Here is a tiny trained network, its code and every weight. The questions are about switching its units off for an input and a class, where a switched-off unit gives its printed mean instead of its output.

import numpy as np


def w(rows, s, z=0):
    codes = np.array(rows[::2]) - 128.0
    scale = np.full(codes.shape[1], s)
    scale[-1] = z or s
    return codes * scale


def f(y):
    return np.maximum(y, 0)


def log_softmax(a):
    a = a - a.max(-1, keepdims=True)
    return a - np.log(np.exp(a).sum(-1, keepdims=True))


def net(x, mask):
    res = np.array(x, float).reshape(1, 5) / 4 @ E
    y = f(res @ A[0][:, :-1].T + A[0][:, -1])
    res = res + np.where(mask, y, B[0][:, -1]) @ B[0][:, :-1]
    return log_softmax(res[-1] @ U[:, :-1].T + U[:, -1])


A, B = {}, {}
E = w([
[139,118,139,139,136,133,121,143],'x0',
[179,226,111,161,234,107,176,120],'x1',
[248,178,131,207,25,154,200,94],'x2',
[45,212,223,192,97,135,84,42],'x3',
[170,90,157,125,155,126,127,82],'x4',
],0.013)
A[0] = w([
[198,138,121,192,60,199,165,136,3],'n1',
[141,193,175,145,89,237,100,87,36],'n2',
[119,67,144,100,24,166,125,105,117],'n3',
[176,126,65,136,65,185,171,84,31],'n4',
[206,69,48,73,102,118,205,184,14],'n5',
[142,76,123,88,76,244,92,120,124],'n6',
[176,193,126,149,195,107,185,107,146],'n7',
],0.011,0.0026)
B[0] = w([
[109,8,119,14,200,169,94,99,221],'n1',
[67,82,149,166,93,166,100,25,198],'n2',
[228,238,58,107,20,205,197,186,215],'n3',
[68,33,95,87,217,112,147,120,201],'n4',
[116,65,250,202,22,78,149,29,254],'n5',
[163,170,115,123,184,184,205,206,197],'n6',
[181,152,43,121,65,163,254,201,212],'n7',
],0.0078,0.019)
U = w([
[245,188,59,167,133,177,179,202,147],'0',
[111,113,222,243,84,101,113,66,2],'1',
[103,35,70,21,223,132,63,159,243],'2',
],0.012,0.0007)

Each question gives the input, the list of numbers given to net, and the class t.
The units are the neurons (one row each of A and B). Each row of codes is followed by its name. A weight is (code - 128) times the scale printed after its matrix; where a second scale follows, it is the last column's (A, B and U).
mask holds one flag per neuron, in row order. A switched-off neuron (its flag False) gives its mean, the last column of its row in B, instead of its output. The means were averaged over made-up inputs and are rounded, as every weight is.
A unit's drop is (log p(t) with every unit on - log p(t) with that unit switched off) / (log p(t) with every unit on - log p(t) with every unit switched off).
The circuit of an input: a set's keep is (log p(t) with only the set's units on - log p(t) with every unit switched off) / (log p(t) with every unit on - log p(t) with every unit switched off). Starting from all 7 units, units are removed one at a time, each time the one whose removal leaves the highest keep (on an exact tie, the one counted first), for as long as the keep stays at least 0.8.
circuit, biggest first: the units of the circuit, biggest drop first
k most important neurons: the k neurons with the biggest drops, biggest first
drop of u: that unit's drop, to one decimal
input [1,6,-5,-7,-4], class 1: 2 most important neurons : n5, n3
input [-5,8,-1,7,-5], class 0: most important neuron : n7
input [4,5,-4,-4,-5], class 0: 4 most important neurons : n1, n4, n2, n7
input [2,6,8,2,3], class 2: 3 most important neurons : n1, n4, n3
input [2,-6,-3,-7,6], class 1: 2 most important neurons : n5, n7
input [6,-2,8,7,4], class 2: 2 most important neurons : n1, n5
input [1,-4,7,1,5], class 2: 2 most important neurons : n1, n4
input [4,-3,2,3,-3], class 0: 2 most important neurons : n5, n3
input [4,-1,4,2,7], class 2: circuit, biggest first : n5, n1
input [-3,-1,-3,-3,6], class 1: circuit, biggest first : n1, n7
input [-4,8,-7,-2,-6], class 0: 3 most important neurons : n1, n7, n4
input [8,1,2,-2,0], class 1: 2 most important neurons : n3, n6
input [2,-2,3,-3,1], class 1: 2 most important neurons : n5, n7
input [5,1,6,-5,1], class 2: circuit, biggest first : n1
input [4,2,7,-3,-6], class 2: drop of n1 : 0.5
input [0,-7,-6,-8,5], class 1: drop of n1 : 0.0
input [4,-3,1,3,-4], class 0: drop of n5 : 2.4
